[128 = 0]

br-qf: [108  75  85 107  96 176 112 120 112 121 145 140 139 163 114 165 197 133
 115 123 165 115 119 108  67 164 104 134 157  59  82]
tp-pf: [252  59 153  39 161 173  98  82 154 133  60 115 181  83 197 138 181  85
 135  97  96 160 112 157 154 102 117 150 135  54 125]
qq-tl: [114 132 134 129 125 133 108 138 141 123 123 126 129 123 139 134 144 128
 133 125 137 132 121 112 148 131 132 118 140 137 131]
qq-tl: [146 143 123 152 169 112 117 139 101 109 114 131 118 111  96  78 100 151
 136 111  94 119 136 137 117 144 169 110 109 147 170]
tp-pf: [137 147  85 102 133 100 147 128 111 134 132 150 135 135  94 119 134 133
  75 127 150 110 133 112  94 136 105 108 120 135 130]
dd-rf: [ 59 125  71 176 106 140 111 128 134 170 169 120 152 158 114 174  98 119
 179 103 131  62 127 166 148  88 157 130 109 125 125]
qq-tl: [104 121  68 116 135  87 147 131  90 132 147 127 115 134 158 116 100  89
 102 103 107  87  90 108 118  93 135 117 140 157 115]
cf-dr: [110 108 112 119 107 150 130 104 123 151 148 125 129 140 133 154 142 128
 138 122 134 133 123 120 136 135 130 137 130 107  96]
br-qf: [141 111 104 105 126 137 129 130 131 121 120 135 150 135 143 146 161 106
 124 118 127 124 113 126 109 124 122 141 148  93 118]
gj-gz: [ 67 138 131 164  95 124 129 162 145 119 152 128 115 153 136 153 123 123
 137 149 155 106 125 127 120 114 115 134 147 141 118]
gj-gz: [147 131 161 130 128 135 133 139 158 123 111 125 135 118 164 143 135 112
 162 134 105 152 124 148 150 112 144 162 140 107 134]
tp-pf: [158 141  99 120 158 113 150 147 104  93 110 148 135 127 118 104 153 121
 124 112  87 143 111 116  85 154 163 146 149 100 145]
gj-gz: [153 115 154 112 125 132 127 137 161 114 105 117 154 124 173 145 137  85
 125 139 133 130 117 146 136  90  92 143 146 122 127]
cf-dr: [134 128 110 127 130 134 135 114 127 139 131 127 152 135 115 138 128 120
 132 120 124 124 130 139 128 124 126 132 118 119 127]
br-qf: [113 129 123 126 127 119 112 135 125 130 131 129 115 123 130 121 125 134
 115 125 142 113 125 113 135 125 125 106 129 149 131]
gj-gz: [113 105 121 117 116 128 121 124 119 132 138 123 114 132 146 131 125 120
 111 128 143 110 118 118 124 116 109 117 135 135 109]
dd-rf: [115 144 104 140 127 123 122 145 146 140 129 136 146 131 130 150 129 121
 153 115 121 106 126 146 140 108 154 137 128 117 143]
br-qf: [133 130 130 116 135 136 130  67  96 162 146 114 119 119  85 104 105 161
 108 122 136 153 146 103 158 162 120  93  85 165 115]
br-qf: [147 154 148 130 159 112 131 105 109 122 118 113 124 105 109  83 102 137
 115 121 108 160 130 103 163 148 135  99 106 185 149]
qq-tl: [146 133 106 108 147 102 136 119 107 123 122 127 135 122 120 102 113 113
  85 119 130 114 120 114 118 119 105 101 119 160 135]
tp-pf: [154 133 142 106 133 126 125 104 143 150 117 121 145 114 127 129 118 124
 112 131 142 133 140 136 157 113 102 113 105 146 132]
dd-rf: [ 61 149  55 162 112 112 159 141  95 111 169 134 149 180  84 140 128 106
 106 124 143  96 108 101  78 140 111 120 143 148 112]
qq-tl: [129 143 131 162 133 116 163 134 117 126 139 130 124 140 107 119  90 131
 151 138  99 126 141 164 105 124 146 158 113 119 138]
cf-dr: [126 155 129 138 136 101 181  98  91 126 149 116 122 139  95  96  85 123
  97 142 117 155 130 108 122 144 104 121 107 180 118]
br-qf: [ 71 119 116 125  89 133 112  89 115 194 178 124  92 138  94 143  98 175
 101 137 192  97 157 113 154 132  98  82  86 164  92]
br-qf: [139 159 115 129 141 107 141  97 129 195 140 131 125 107 110 128  76 152
 156 110 100 122 152 160 184 107 177 129  73 141 146]
tp-pf: [ 98  93 134 139 114 144 105 134 117 126 141 120  93 129 156 130 127 136
 148 123 125 115 116 122 129 127 146 129 143 120 110]
gj-gz: [ 50 119  94 162  89 140 120 107 110 181 188 125 103 157  89 154  94 165
 141 128 164  84 148 135 134 129 132 110  96 139  98]
gj-gz: [132  85 162 152 124 151 104 135 146 113 119  99 140 130 165 136 102  96
 157 135 126  98 125 178 129  80 103 138 130 124 130]
tp-pf: [ 53 106 140 204 102 160 101 124 115 134 171 100 109 156  98 135  82 152
 172 135 145  93 144 152 131 129 130 116 108 152 117]
dd-rf: [148 131 127 115 146 110 120 123 115 142 121 135 108 107 118 101 106 150
 112 121 125 115 141 133 132 125 139 107 105 142 144]
qq-tl: [134 148 143 130 126 134 119 167 161  95 104 144 144 130 129 141 176 129
 132 140 140 145 128 120 114 145 127 140 158 105 145]
br-qf: [161 153 134 112 156  97 130 153 148 107  93 131 145 104 164 114 131  95
 122 119 102 135 109 125 148 101 138 129 144 147 160]
dd-rf: [100 168  55  84 105 112 145 142 172 162 132 154 177 138 177 205 196  76
 135  99 128 134  84  88 176 101 155 153 170 103 111]
dd-rf: [109 111 135 139 112 130 139 130 115 120 144 123 108 142 132 127 115 127
 121 143 137 121 127 129 104 127 109 134 134 129 108]
gj-gz: [148 133 109  82 123 113 140  92 136 184 133 133 137 115 135 145 116 124
 102 121 143 120 137 133 162 101 111 118  99 135 115]
qq-tl: [129 158 161 157 140 129 117 134 127 118 123 132 113 120  75  98 118 178
 130 143 138 147 161 125 129 169 138 109 105 150 156]
gj-gz: [ 96 114  72 110 100 117 160 105 120 153 160 119 158 161 149 168 118  70
 101 122 146  95 101 124 122  83  80 132 134 137  86]
qq-tl: [ 96 115 155 172  99 142 146 135 142 117 149 107 136 159 136 152  99 103
 151 158 139 116 132 165 113 100  91 155 132 130 111]
tp-pf: [ 54 143 131 164  73 140 131 150 163 143 164 131 128 165 123 183 134 131
 143 158 179 111 138 132 130 118 102 140 139 128 104]
dd-rf: [104 165 115 131 138 108 136 118  99 147 146 140  86 113 106 102 123 172
 132 112 105 160 127  78 161 174 189 113 118 157 131]
cf-dr: [182 108 101 119 168 126 139 116 103 115 107 123 159 121 131 107 116  98
 140  98  73 118 114 161 104 112 151 145 121 101 146]
qq-tl: [132 136 150 138 135 137 113 119 134 133 123 121 127 117 113 119 121 148
 140 128 129 141 142 130 152 140 136 116 112 142 140]
dd-rf: [ 19 110  53 184  89 127 156 108  69 144 211 109 119 194  90 146  77 111
 123 123 146  68 111 118  90 120 106 115 120 163  78]
dd-rf: [142 106 105 105 125 136 135 104 130 128 125 112 175 142 141 147 134  77
 104 121 141 113 111 133 122  98  75 123 131 130 110]
qq-tl: [ 95 137 113 130 113 119 142 111 113 167 159 132  95 128 130 136 109 149
 141 121 119 133 128 114 156 133 162 132 116 136 109]
tp-pf: [109 147  73 109 125 122 117 115 120 163 143 147 136 131  92 140 146 152
 110 106 150 111 133 102 139 145 143  99 113 131 127]
cf-dr: [ 99 136 135 148 109 129 152 120 124 132 152 120 121 146 125 138 113 124
 136 142 129 142 127 123 131 132 120 141 129 141 109]
gj-gz: [113 143 136 120 111 131  98 113 142 176 141 140 109 119  80 133 121 190
 103 141 190 110 174 127 150 143 109  84  86 147 132]
cf-dr: [ 89  69 118 179 133 140  99 175 102  66 130 105 110 146 179 114 113  86
 166 112  93  75  84 146  82  97 148 141 174 119 128]
tp-pf: [123 104 133 125 110 143 139 117 117 135 143 129 110 139 129 137 131 138
 132 138 131 134 133 133 107 139 124 146 130 100 102]
dd-rf: [143 127 126  95 140 117 114 102 100 147 129 136  94 106 100  92 125 173
  83 123 148 134 144  93 134 160 124  83 103 154 126]
tp-pf: [117 139 122  97 100 114 150 147 148 135 133 152 114 135 155 158 163 123
 107 145 150 139 120 106 119 126 116 148 156 106 105]
tp-pf: [143 107 179 133 131 126 142 107 106 128 133 110  82 113 145  95  84 141
 132 145 107 152 136 136 135 130 127 136 114 146 116]
dd-rf: [ 85 155  72 130 127 127 122 104 100 149 156 134 135 141  75 128 144 152
 112 103 145 130 124  73 145 171 145  89 116 159 120]
gj-gz: [115 111 118 132 115 149 125 107 124 145 144 120 138 141 118 145 129 130
 138 124 137 123 132 135 130 130 121 130 119 116 110]
cf-dr: [148 150 179 142 126 136 131 137 173 124 108 121 150 121 134 142 125 123
 149 152 132 152 146 157 153 115 113 147 123 128 146]
cf-dr: [252 113 237  89 170 138 109 159 179  83  38 135 119  64 197  98 160 130
 155 145  81 191 139 168 139 122 151 173 150  71 173]
gj-gz: [163 161 135 143 160 100 123 126 139 154 113 129 144 106  91 103  68 145
 130 125 121  96 165 183 149  95 135 108  71 159 180]
qq-tl: [158 116  81  97 154 106 136 136 128 117 104 124 169 120 188 135 134  53
 128  90  84 103  80 136 134  72 139 142 153 120 137]
cf-dr: [225 109 160  56 147 155  88 150 171 112  59 167 137  87 144 132 223 162
 117 129 140 161 147 134 106 160 139 142 150  34 151]
br-qf: [117 116 147 151 103 152 160  96 122 143 156 114 132 154 106 146 106 131
 145 152 132 145 146 154 116 136 104 156 110 113  98]
cf-dr: [ 93 122 132 164 120 133 113 156 132  98 134 117 132 146 128 130 122 114
 134 136 142 102 121 133 110 118 110 121 144 144 133]
cf-dr: [196 126 186 111 156 122 153 112 124 106  96 115 122 100 150  91 112 118
 126 141  88 181 130 138 135 132 124 148 124 132 139]
br-qf: [120 128 188 187 130 122 153 154 129  83 128 102 113 138 148 106  76 104
 159 159  97 137 126 164 112 106 118 160 137 151 138]
br-qf: [223 124 219  95 149 136 139 121 153 109  78 131 117  90 143  99 137 147
 124 160 112 193 157 153 127 145 114 156 121  98 145]
[ 99 139 148 142 117 135 115 104 111 158 154 127  83 121  86 110 108 193
 127 137 150 144 158 106 154 170 143  99  95 157 121]	qq-tl
[ 89 122 110 144 126 120 119 111 100 141 154 112 110 133 119 113  92 131
 118 117 135 103 122 112 144 122 124  94 112 176 119]	br-qf
[ 73 146  98 145 106  93 169 133  97 144 174 136  88 151 120 126  91 132
 111 139 131 110 122 110 111 124 131 130 126 157 104]	qq-tl
[ 77  96 156 170  92 143 118 141 121 129 161 118  81 149 126 134  94 153
 142 157 156  95 146 153 101 120 110 131 124 128 106]	br-qf
[189 129 183  93 142 132 126 112 154 140  95 127 122  90 158 120 134 137
 136 135 111 174 141 139 168 126 137 143 119 115 138]	cf-dr
[143 169 133  97 121 115 138 125 157 154 120 150 135 116 113 144 154 150
 107 139 153 156 146 110 154 143 123 124 119 128 133]	gj-gz
[139 114 120 127 117 166 134 104 145 122 126 114 194 154 114 165 158  93
 134 130 144 138 126 143 118 127  84 143 132 101 111]	gj-gz
[ 77  94  26  90 102 135  97 111 108 175 162 141 138 148 129 170 160 121
  99  87 170  60 105  97 123 114 124  91 133 112  90]	br-qf
[106 117 150 128 118 129 101 147 122 118 131 135  75 117 137 112 139 165
 120 137 147 129 131 100 125 152 139 110 141 135 123]	gj-gz
[ 94 131  98 116 115 111 120 142 118 138 144 143 100 130 133 131 137 140
 105 123 149 106 119  97 123 131 134 108 139 138 117]	tp-pf
[ 74 161  92 175 122 116 152 110  80 152 180 136 101 154  38 107  85 183
 125 130 134 117 156 116 108 174 152 107  87 159 126]	tp-pf
[125 112 102 110 125 155 101 126 114 118 126 145 128 134  99 131 186 159
 114 116 150 134 128  93  99 180 136 112 142  93 118]	br-qf
[190 107 142  79 145 146 109 109 138 133  94 135 141 101 137 124 164 137
 118 118 127 150 135 130 134 139 126 126 125  92 133]	cf-dr
[175 158  94  97 158 114 138 127 144 142 100 148 169 109 133 137 154 113
 142  97  90 143 119 134 150 121 173 145 127  99 155]	br-qf
[132 126 136 103 122 127 149  80 106 156 145 118 112 122 124 119 116 137
 105 131 132 162 130  98 154 146 113 117 110 152  99]	cf-dr
[125 167 117 128 140  95 152 116 109 146 139 135 113 121  97 103  98 147
 105 128 124 136 139 110 141 140 137 109 102 169 139]	qq-tl
[131 117  83 110 127 131 130 147 136 109 117 138 165 143 154 156 172  84
 127 110 120 113  96 123 103 113 127 146 165  91 122]	br-qf
[169 152 120 101 156 102 153 127 125 111 103 132 149 113 141 109 137  99
 108 118  98 155 109 110 133 127 131 133 138 140 143]	dd-rf
[106 128 133 149 124 127 124 133 115 122 140 126 108 134 111 115 112 146
 127 135 136 120 135 124 118 139 128 117 123 144 129]	qq-tl
[130 138 152 130 123 149  91 152 150 115 113 149 119 122  90 127 172 182
 123 143 169 138 158 117 112 174 128 111 131 107 146]	dd-rf
[ 90 113  96 121 119 131  93 123 114 154 146 131 102 123 131 132 133 150
 126 105 144  99 121 102 148 132 151  96 126 138 117]	tp-pf
[113 183 172 116 110  99 168  87 130 170 153 122  95 117 103 115  92 161
  88 164 159 185 155  84 187 152  95 104  93 205 110]	cf-dr
[ 68 149 117 170 101 114 149 125 132 156 169 114 128 153 120 151  77 116
 142 140 141 101 133 144 149  96 116 129 110 168 116]	br-qf
[121 130 181 158 124 123 150 147 127  91 127 113 102 131 152 110 107 117
 140 156 110 156 122 129 120 129 120 151 147 146 125]	cf-dr
[143  76 171 157 137 144 123 132 106  85 121  99 111 132 150  97  91 109
 140 142 107 115 124 164  90 111 105 140 134 127 125]	tp-pf

lf_sb: [134 154  81  91 124 131 152 128 118 122 140 149  84 101 153 124 124 122
 152 142 122 116 139 120 144 127 157 127 174 161 125]
lf_sb: [ 95  99 118 125 125 125 113  98 100 158 126 185 156 115 100 104  83 106
 169 122 147 202 144  75 130 116 130 114  92 104 153]
lp_zh: [126  87  98  73 154 120 130 116  69 178 151 179 165 125  95  48  65  89
 200 139 196 198 138  61 167 142 164  58  74 103 155]
jz_lc: [116 152 112 137 103 125 109 150 101 156  84 136 111 126 113 103 135 148
 114 109 110 133  83 144 131 114 127 102 173 134 113]
tc_rd: [133 124 124 121 135 138 139 130 146 113 131 111 104 111 135 136 122 130
 131 142 125  98 130 134 121 133 134 125 146 146 133]
tc_rd: [107 126 150 150 129 147 121 115 136 118 121 127 138 126 116 115 130 133
 117 140 126 140 120 115 108 136 101 136 146 106 116]
tc_rd: [ 96 142  93 125 106 150 132  77 124 122 126 141  73  79 151 162 117 113
 131 147 120 137 176 115 108 101 115 183 131 159 135]
lp_zh: [145 143  91 121 115  86 147 134  99 158 127 116 123 165 141 148 174 114
 118 135 150 111 162 139 160 117 137 146  67 171 116]
lp_zh: [158 124 178 137 100 133 144 100 160 120 103  77  40 145 113 153 176 144
  96 106 103 118 118 191  97 100 124 113 168 131 148]
jz_lc: [118 104 133 133 142 126 113 145 135 130 132 166 175 117 111 114  83 129
 162 120 128 153 106 102 134 137 140 100 126 107 141]
lf_sb: [131 131 147 105 144 110 138 137 128  98 165 160 168 157 144 117 146 136
 132  96  99 147 149  92 135 147 145 133 165  88 134]
tm_tj: [117 101 138 102 120 124 112 101 123 122 143 166 114 114 130 130 108 140
 154 100 115 173 154 108 122 112 148 127 157 105 161]
tc_rd: [ 72 109 121 153 112 108 109 129 112 147  93 183 162 128  96 112 116 139
 144 109 101 169 129  73 118 116 121 116 150 117 138]
tm_tj: [144 142 117 127 125 122 117 150 108 148 117 106 130 139 131 120 137 133
 111 124 141 110 107 157 144 127 128 120 108 138 112]
tm_tj: [128  97 129 114 130 128 112 112 102 151 126  94 112 136 120 106 132 135
 122 151 176 120 148 135 132 129 120 123  93 135 125]
lp_zh: [122 124 142 131 142 128 126 144 135 116 133 138 163 132 123 118 118 130
 129 112 110 130 117 109 124 141 129 117 139 105 134]
jj_lt: [133 127 130 110 122 149 105 105 125 121 147 138 106 100 147 135 103 136
 137 123 136 151 132 144 126 118 132 146 138 115 133]
lp_zh: [124 138 140 157 144 147 149 128 159 107 130 111 149 122 126 143 124 104
 117 147 121 108 123 121 110 142 104 143 105 126 123]
jj_lt: [ 89 137 104 127  85  79 104 145  96 138  86 152 104 145 138 148 178 178
  99  71  60 118 155 120 123  94 139 147 197 154 134]
lp_zh: [128 141 143 155 120 126 141 130 153 113 115 113 120 139 128 153 157 132
 105 126 102 108 125 142 113 125 114 144 142 136 121]
jz_lc: [127 140 141 120 127 137 153 128 113 133 100  87  92 145 106  88 161 124
  95 118 111 106 117 126 109 132 119  92 167 123 131]
lf_sb: [152 121 156 108 144 107 150 149 152  90 154 118 134 161 142 134 164 149
 121 106  98 100 141 126 129 146 151 119 176 116 137]
jz_lc: [137 131 125 127 134 102 144 147 120 138 130 138 159 158 120 122 141 115
 132 114 125 132 128 115 144 133 140 111 104 125 132]
jj_lt: [123 110 126  92 118 113  91 137  99 130 127 127 108 127 142 118 131 172
 120  90 112 122 142 136 132 117 149 123 172 123 142]
jz_lc: [122 142 135 159 127 151 137 136 151 128  96 110 125 102 109 142 102 104
 113 113  98 114  92 140 102 117 113 113 114 131 145]
lf_sb: [115 110 137 127 143 143  89 133 116 125 142 127 166 119 134 109 102 145
 127 139 153 133 125 120 130 145 114 140 115 103 114]
jz_lc: [143 115 182 128 144 162 124 119 144 116 130 101 126 125 105  98 108 124
 118 112 127 143  93 141 103 138 117  93 143  77 145]
tm_tj: [114 117 107 101 135 130 133 114 121 119 147 149 120 107 142 125 111 125
 152 138 131 132 162  96 130 130 142 137 141 136 139]
jj_lt: [ 87 130  83 130 131 107 145 134  97 150 113 165 164 127 115 113 117  99
 145 130 121 139 155  61 136 128 130 124  99 145 136]
tm_tj: [118 125 117 111 163 158 119 149 131 109 151 144 172  86 137 104  62 116
 150 131 127 121 111  95 128 154 135 116 130 107 136]
lf_sb: [125 134 129 132 135 129  99 141 116 130 143 148 177 130 138 122 111 134
 129 122 139 147 116 125 141 137 122 143 107 104 113]
jj_lt: [126 134 123 119 139 134 140 141 109 140 117 120 134 135 109  81 128 119
 128 136 137 124 108 110 132 144 128  90 143 121 120]
lp_zh: [118 130  94 110 127 122 119 125 101 143 135 149 134 113 140 127 108 119
 143 128 140 139 147 111 143 121 138 138 104 140 132]
tc_rd: [ 98 118 133 166 143 125  99 163 134 118 122 125 196 142 127 115 136 160
 113 163 140  97 115 109 130 161  96 149 133 125  82]
lp_zh: [137 128 150 126 131 100 130 140 136 107 147 129 158 162 145 157 158 138
 108  85  94 122 153 126 128 127 136 150 122 111 141]
jj_lt: [131  70 161 131 120  93 139 129 155 127 103 105  92 157  97 139 160 160
 132 117 112 103 144 134 113 117 146  87 161 147 161]
jz_lc: [159 127 141 115 123 148 118  89 137 126 163 135 104 113 146 150 108 117
 147 139 164 169 134 163 136 116 132 152  96 113 131]
tm_tj: [137 122 108 103 103  97 143 117 113 141 114 108  61 145 136 146 175 143
 119 121 122 103 166 147 134 104 149 128 145 173 140]
tm_tj: [115  89 153 107 143 148  98 114 126 120 145 153 147 100 117 104  69 134
 156 105 129 169 126 102 115 131 138 106 139  81 162]
tm_tj: [127 124 109 128 110 105 138 124 114 151 105 116  95 143 120 134 158 131
 123 134 134 114 144 136 134 113 133 122 121 163 128]
lp_zh: [129 123  91 121 143 124 134 131 100 159 141 142 158 134 120  92 114 106
 160 185 196 139 131 103 164 150 129 117  76 144  98]
jz_lc: [113 123 147 144 135 163 130 123 148 117 105 107 114  97 108 118  99 120
 119 127 109 117 102 126  94 129 111 108 148 117 144]
lp_zh: [137 133 152 154 135 136 144 137 155 116 119 103 133 142 116 128 146 127
 112 143 125 107 105 140 117 141 112 120 136 125 115]
tc_rd: [120 159  96 121 126 151 140 113 120 118 134 110  95 106 156 132 140 120
 113 167 139  99 148 129 126 133 112 167 139 157 100]
tm_tj: [144  76 171  76 131 136  92  84 116 112 167 100  87 130 147 123 129 163
 124 109 152 145 177 148 117 121 139 140 139  93 157]
tm_tj: [138 151 111 118 104 100 124 124 117 127 140 148 112 145 160 165 165 142
 121 107 112 137 156 147 145 108 141 169 135 144 120]
jz_lc: [ 93 107 145 164 148 132 131 144 152 116 114 145 188 126  98 116 104 121
 137 135 111 128 114  79 109 148 110 112 127 109 133]
tc_rd: [140 104 176 130 122 109 137 125 156 107 124 111 106 160 117 141 167 155
 114  97  95 120 136 142 109 122 137 112 174 114 150]
jj_lt: [130 144 117 126 123 144 124 101 111 145 140 151 132 115 130 125 106  99
 143 136 154 176 129 126 137 119 121 143  87 115 124]
jj_lt: [ 96 146 122 131 122 164 134 108 119 122 104 114  91  98 121 103 125 123
 109 140 110 121 124 110  97 127 103 130 176 128 122]
jz_lc: [122 155 112 127 109 111 122 163  99 144  87 105 107 146 126 111 168 154
  88 102  97  91 106 146 130 121 129 111 173 148 113]
lf_sb: [123 105 115  99 110 105 115 108  77 172 110 124 101 139 113 111 131 124
 127  97 143 154 157 124 135  99 142 107  92 133 159]
tc_rd: [116 123 136 155 119 110 134 139 133 136  99 117 131 153 107 127 161 140
 112 133 119 112 121 127 121 128 115 119 138 140 117]
lp_zh: [125 125  99 104 122 117 118 148  88 165 104 142 119 123 109  85 110 132
 144 114 136 137 104 121 147 122 151  77 143 136 135]
tc_rd: [113 131 129 134 133 150 119 117 127 125 131 138 139 109 126 117 105 121
 133 140 135 144 122 114 120 134 114 136 128 113 122]
jj_lt: [155 109 142  90 145 145 102 131 126 118 161 122 122 112 144 111  95 147
 145 125 152 131 116 150 140 139 150 113 142 105 135]
lf_sb: [152 178 110  94 124 152 128 137 106 121 138 111  89 112 159 109 135 133
 108 121 122 112 106 161 138 131 137 131 174 128 107]
tm_tj: [130 106 164 116 128 135 103 109 135 114 146 142 130 124 130 131 111 144
 134  97 118 164 133 131 116 121 134 130 144  87 151]
lf_sb: [135 150 140 132 121 145 130 124 124 124 113  81  96 133 133 126 157 132
  85 125 120 101 120 158 112 125 108 138 141 129 116]
lf_sb: [143 132 133 117 119 103 142 135 121 125 117  78  93 161 140 145 187 143
  86 109 110  80 155 154 124 119 131 136 133 152 132]
lf_sb: [138 113 109 136 106 118 165 111 146 157  90 124  60 112  95 149 122 103
 157 140 131 125 122 145 124  96 148  85 114 181 160]
tc_rd: [139 144 124  92 127 150 131  97 101 143 147 164 116 105 125 103  86  91
 153  96 132 199 122 116 133 113 146 108 116  89 157]
jj_lt: [116  70 153 168 109  87 166  92 165 146  94 124 102 162  77 169 161 111
 146 137 128 140 169 113 107 100 125 110  83 160 169]
jz_lc: [134 126 143 145 132 128 108 142 143 122 134 134 160 126 132 147 112 135
 126 115 123 132 109 144 129 128 124 138 110 113 128]
jj_lt: [133  94 122  96 173 132 118 151 120 117 163 110 178 118 141 108  85 122
 141 136 156  96 146 101 140 159 142 118  84 119 142]
tc_rd: [145 145 123 127 109 100 156 130 123 136 110  97  84 165 130 141 195 134
 100 123 116  98 143 153 132 116 132 128 141 161 121]
[116 122 112 141 122 111 119 139 117 150 112 146 150 130 117 131 118 124
 137 124 131 137 124 118 137 120 129 123 100 139 130]	tc_rd
[114  72 133 105  96  74 108 120 113 147 103 148  84 148 111 139 152 175
 143  82 103 143 165 124 127  92 165 101 172 145 172]	jj_lt
[147 140 104 103 126  95 147 145 108 135 135 115 119 155 147 138 164 127
 117 115 124  99 155 134 150 125 150 132 114 155 129]	jz_lc
[127 127 154 140 140 130 140 147 131 129 109 111 150 147  99  99 133 120
 111 107 108 122 100 116 114 139 121  88 137 103 138]	jz_lc
[136 141 120 132 157 113 141 182 119 128 128 102 188 159 127 103 143 122
 107 132 130  79 111 114 145 162 126 110 105 130 107]	jj_lt
[126 161 139 168 108 137 162 111 131 149  90 114 104 152  93 112 168 102
 107 146 129 145  99 136 114 122  97 113 130 130 106]	jj_lt
[118 152 120 158  93  98 138 141 135 133  89 130 101 154 125 154 188 152
 102 117  88 109 123 146 124 109 122 139 174 161 110]	lp_zh
[134 112 127 104 123 140 145 108 110 161 102 121  79 110  89  93  98 100
 147 109 133 154 112 125 119 108 147  61 125 126 172]	lp_zh
[111 133 149 150 145 195 116 111 173  85 135 110 122  62 139 146  71 119
 120 147 112 112 107 134  85 137  97 156 144 110 132]	lp_zh
[133 112 126 118 127  89 114 150 112 126 128  78 131 167 152 151 181 162
  85 117 128  66 172 147 136 129 128 158 106 156 121]	lf_sb
[134 110 126 125 126 124 115 131 122 146 121 124 124 124 118 126 111 131
 139 127 146 131 120 141 135 121 136 110 106 134 137]	lf_sb
[144 124 151 132 135 146 142 120 146 122 125  96 110 126 117 127 125 115
 118 130 131 118 115 146 113 129 121 112 120 122 139]	lp_zh
[188 149 110  67 103 148 102 103 109 136 154 100  26  90 179 159 114 142
 127 107 150 128 129 223 147  91 164 145 131 148 141]	jz_lc
[128 158 121 166  95  88 149 148 138 134  90 117 108 173 126 160 209 148
  93 125  94  95 125 153 130 114 118 144 156 169 100]	lp_zh
[163 167 103  81 108  82 145 152  78 136 125  63  69 189 170 129 236 159
  62 102 115  57 168 173 153 121 146 145 157 171 105]	jz_lc
[147 165  81 117 111  88 161 148 103 154 113 120 109 153 141 151 170 107
 113 110 115 101 144 143 154 109 149 130  94 178 129]	jz_lc
[125 125 135 168 101 102 112 144 117 174  76 128 137 155  89 131 142 132
 115 104 125 146  90 154 131 103 119  99  96 135 129]	tm_tj
[136 137 109 109 155 146 123 126 116 111 172  93 148 125 171 125 132 124
 113 180 178  88 162 128 144 159 111 180  86 137  90]	tm_tj
[156 140 134 152 129  63 125 182 107 153 122  98 202 214 131 149 194 133
  81  96 131  96 129 154 162 133 124 139  41 134 107]	jj_lt
[ 86  83 163 147 109  82 121 140 134 132  86 176 146 163  77 112 150 166
 139  69  63 162 127  78 106 114 142  78 206 102 166]	tc_rd
[118 143  96 121 136  84 129 178  96 141 126 154 194 157 135 122 138 125
 124  92 102 116 135  93 155 135 147 122 107 133 128]	lp_zh
[131 144 141 161 122 120 145 130 157 112 124 119 135 146 132 163 161 125
 108 132 109 112 130 140 119 127 111 155 121 137 116]	tm_tj
[134 146 114 142 121 104 141 138 128 130 127 117 137 154 142 155 168 126
 109 136 128 104 146 138 140 127 122 157 101 154 109]	lp_zh
[129 148 137 151 115 135 117 127 119 138 105  85 118 140 129 137 155 129
  80 123 127 109 119 162 116 119  98 149 103 132 111]	lf_sb
[131 110 118 103 158 153 119 119 113 135 158 133 155 102 128  96  72 103
 159 154 177 146 130 105 140 148 132 116  82 110 133]	lp_zh
[106  99 166 187 100 113 159 118 164 154  50 133  98 146  45 127 143 117
 135 109  88 153  89 120  89  99 118  56 153 133 165]	tm_tj
[130  86 160 147 119 135 145  87 185 109 126 125  77 112 111 170 123 129
 153 148 126 135 145 140 100 111 129 127 140 142 158]	jj_lt
